Below are the code and all the weights of a small trained network. Each question names an input and a class and asks about switching units off, where a switched-off unit gives its printed mean instead of its output.

import numpy as np


def w(rows, s, z=0):
    codes = np.array(rows[::2]) - 128.0
    scale = np.full(codes.shape[1], s)
    scale[-1] = z or s
    return codes * scale


def f(y):
    return y / 2 * (1 + np.tanh(0.7978845608 * (y + 0.044715 * y**3)))


def log_softmax(a):
    a = a - a.max(-1, keepdims=True)
    return a - np.log(np.exp(a).sum(-1, keepdims=True))


def net(x, mask):
    res = np.array(x, float).reshape(1, 4) / 4 @ E
    y = f(res @ A[0][:, :-1].T + A[0][:, -1])
    res = res + np.where(mask, y, B[0][:, -1]) @ B[0][:, :-1]
    return log_softmax(res[-1] @ U[:, :-1].T + U[:, -1])


A, B = {}, {}
E = w([
[49,25,114,85,161,98,55,110,43],'x0',
[81,158,70,245,178,53,143,167,113],'x1',
[145,194,52,69,71,43,107,47,127],'x2',
[52,62,154,126,101,80,255,80,192],'x3',
],0.0079)
A[0] = w([
[82,141,35,208,180,80,123,180,99,124],'neuron 0',
[175,115,169,35,96,208,68,104,135,121],'neuron 1',
[126,203,55,40,61,58,84,72,106,47],'neuron 2',
[205,246,117,180,98,158,147,187,218,168],'neuron 3',
[81,61,108,116,137,140,70,131,81,149],'neuron 4',
[134,169,92,237,216,57,120,180,73,107],'neuron 5',
[72,71,132,106,207,122,115,115,75,131],'neuron 6',
[174,100,190,55,127,175,115,105,102,118],'neuron 7',
[99,83,204,167,159,254,94,169,134,71],'neuron 8',
[168,117,142,66,99,180,115,90,134,162],'neuron 9',
[89,84,99,104,132,105,90,106,46,120],'neuron 10',
[38,105,142,116,170,121,202,112,194,66],'neuron 11',
[171,216,41,103,120,119,48,94,105,136],'neuron 12',
[196,204,127,124,124,159,87,169,88,110],'neuron 13',
[227,239,171,175,81,167,174,153,230,139],'neuron 14',
[86,140,178,135,143,116,141,77,151,3],'neuron 15',
[142,63,218,171,181,198,119,206,101,51],'neuron 16',
[152,94,197,183,175,162,114,207,102,72],'neuron 17',
[195,197,109,129,126,147,59,84,52,102],'neuron 18',
[144,129,153,157,147,199,73,204,87,112],'neuron 19',
[175,145,125,149,143,147,63,122,79,51],'neuron 20',
[154,176,53,96,107,93,98,88,113,106],'neuron 21',
[77,84,126,106,192,112,94,126,47,127],'neuron 22',
[173,179,83,104,85,36,107,13,114,49],'neuron 23',
[138,102,222,58,63,167,124,84,120,114],'neuron 24',
[164,169,110,135,151,184,84,143,59,101],'neuron 25',
[128,138,106,169,156,82,144,164,106,67],'neuron 26',
[40,91,153,89,51,46,211,77,188,47],'neuron 27',
[108,124,197,167,147,189,146,234,143,69],'neuron 28',
[163,148,128,121,151,142,37,209,59,85],'neuron 29',
[74,176,31,220,116,46,133,124,111,145],'neuron 30',
[181,171,109,134,155,140,58,182,81,93],'neuron 31',
[168,126,136,24,68,185,128,88,104,140],'neuron 32',
[92,77,133,83,163,120,68,121,51,113],'neuron 33',
[96,62,100,79,126,79,77,121,74,134],'neuron 34',
],0.0087,0.0036)
B[0] = w([
[201,127,216,115,156,186,88,191,25,208],'neuron 0',
[221,102,195,110,171,184,94,202,39,209],'neuron 1',
[55,197,92,104,31,31,125,222,108,220],'neuron 2',
[135,214,55,32,223,204,40,47,216,243],'neuron 3',
[131,199,76,59,200,183,80,67,196,181],'neuron 4',
[242,94,215,137,176,181,26,198,31,218],'neuron 5',
[122,196,74,120,169,170,92,64,172,180],'neuron 6',
[175,120,169,120,189,185,105,172,37,185],'neuron 7',
[63,201,101,129,49,32,168,227,106,208],'neuron 8',
[186,138,173,127,160,158,74,180,81,184],'neuron 9',
[94,183,67,65,176,173,91,78,177,180],'neuron 10',
[79,39,189,213,119,148,207,83,151,189],'neuron 11',
[50,116,111,180,32,42,181,152,147,224],'neuron 12',
[86,67,169,178,123,159,167,74,181,196],'neuron 13',
[140,218,40,28,213,216,81,29,183,253],'neuron 14',
[90,106,149,178,110,144,114,112,144,131],'neuron 15',
[28,186,63,109,63,22,152,215,122,210],'neuron 16',
[84,157,101,103,62,29,149,202,118,192],'neuron 17',
[78,48,178,215,98,142,185,88,177,203],'neuron 18',
[63,81,141,183,40,68,196,119,161,191],'neuron 19',
[90,62,152,168,117,150,159,86,166,165],'neuron 20',
[88,134,100,136,70,63,135,172,114,189],'neuron 21',
[124,178,69,68,193,171,85,85,170,184],'neuron 22',
[74,181,89,126,14,2,146,203,158,212],'neuron 23',
[202,86,185,148,179,150,121,190,38,197],'neuron 24',
[92,52,163,213,139,178,182,70,155,183],'neuron 25',
[150,108,127,114,140,168,161,170,61,152],'neuron 26',
[75,2,206,250,91,152,190,75,196,221],'neuron 27',
[63,178,64,95,89,44,160,180,122,199],'neuron 28',
[96,58,196,183,120,163,159,70,181,199],'neuron 29',
[216,111,191,104,199,149,79,218,19,218],'neuron 30',
[123,37,184,206,114,181,140,66,158,194],'neuron 31',
[199,106,180,116,138,158,78,208,44,203],'neuron 32',
[124,191,74,71,180,178,105,71,184,187],'neuron 33',
[96,192,69,89,177,167,64,52,177,188],'neuron 34',
],0.0075,0.011)
U = w([
[148,194,60,33,185,188,86,32,212,178],'0',
[235,89,220,110,169,161,84,222,15,71],'1',
[65,163,90,104,38,18,169,207,141,146],'2',
[92,6,199,205,114,158,199,52,214,2],'3',
],0.012,0.0033)

Each question gives the input, the list of numbers given to net, and the class t.
The units are the neurons (one row each of A and B). Each row of codes is followed by its name. A weight is (code - 128) times the scale printed after its matrix; where a second scale follows, it is the last column's (A, B and U).
mask holds one flag per neuron, in row order. A switched-off neuron (its flag False) gives its mean, the last column of its row in B, instead of its output. The means were averaged over made-up inputs and are rounded, as every weight is.
A unit's drop is (log p(t) with every unit on - log p(t) with that unit switched off) / (log p(t) with every unit on - log p(t) with every unit switched off).
The circuit of an input: a set's keep is (log p(t) with only the set's units on - log p(t) with every unit switched off) / (log p(t) with every unit on - log p(t) with every unit switched off). Starting from the 12 units with the biggest drops (on a tie, the unit counted first), units are removed one at a time, each time the one whose removal leaves the highest keep (on an exact tie, the one counted first), for as long as the keep stays at least 0.8.
units of the circuit, in order: the units of the circuit, biggest drop first
most important unit: the unit with the biggest drop
top k neurons: the k neurons with the biggest drops, biggest first
drop when u is switched off: that unit's drop, to one decimal
input [-3,4,-1,-2], class 1: most important unit -> neuron 5
input [5,-2,7,-7], class 2: top 4 neurons -> [neuron 2; neuron 23; neuron 12; neuron 21]
input [-6,-6,-6,-3], class 0: top 3 neurons -> [neuron 14; neuron 3; neuron 5]
input [4,-2,3,5], class 3: top 2 neurons -> [neuron 27; neuron 14]
input [-7,6,-7,-3], class 0: top 2 neurons -> [neuron 3; neuron 14]
input [8,-7,1,-5], class 0: top 3 neurons -> [neuron 33; neuron 34; neuron 4]
input [-4,-1,5,-1], class 2: top 2 neurons -> [neuron 23; neuron 2]
input [7,8,-2,2], class 1: top 3 neurons -> [neuron 0; neuron 5; neuron 30]
input [-1,-1,-3,-3], class 2: top 4 neurons -> [neuron 27; neuron 11; neuron 8; neuron 16]
input [1,2,3,4], class 3: top 3 neurons -> [neuron 27; neuron 16; neuron 8]
input [-1,5,-6,6], class 2: top 2 neurons -> [neuron 28; neuron 16]
input [-6,-7,6,-7], class 1: top 2 neurons -> [neuron 1; neuron 32]
input [-5,7,-6,-8], class 3: top 4 neurons -> [neuron 19; neuron 29; neuron 13; neuron 31]
input [4,0,7,-7], class 2: units of the circuit, in order -> [neuron 12]
input [-6,6,2,7], class 3: top 2 neurons -> [neuron 27; neuron 11]
input [-6,8,2,2], class 1: top 2 neurons -> [neuron 30; neuron 5]
input [0,8,-6,8], class 1: drop when neuron 5 is switched off -> 0.4
input [6,-6,0,-3], class 0: drop when neuron 6 is switched off -> 0.7
input [8,0,-8,2], class 0: drop when neuron 23 is switched off -> 0.2
input [-8,-1,-4,-6], class 0: units of the circuit, in order -> [neuron 14]
input [-3,5,7,-8], class 3: drop when neuron 25 is switched off -> 0.2
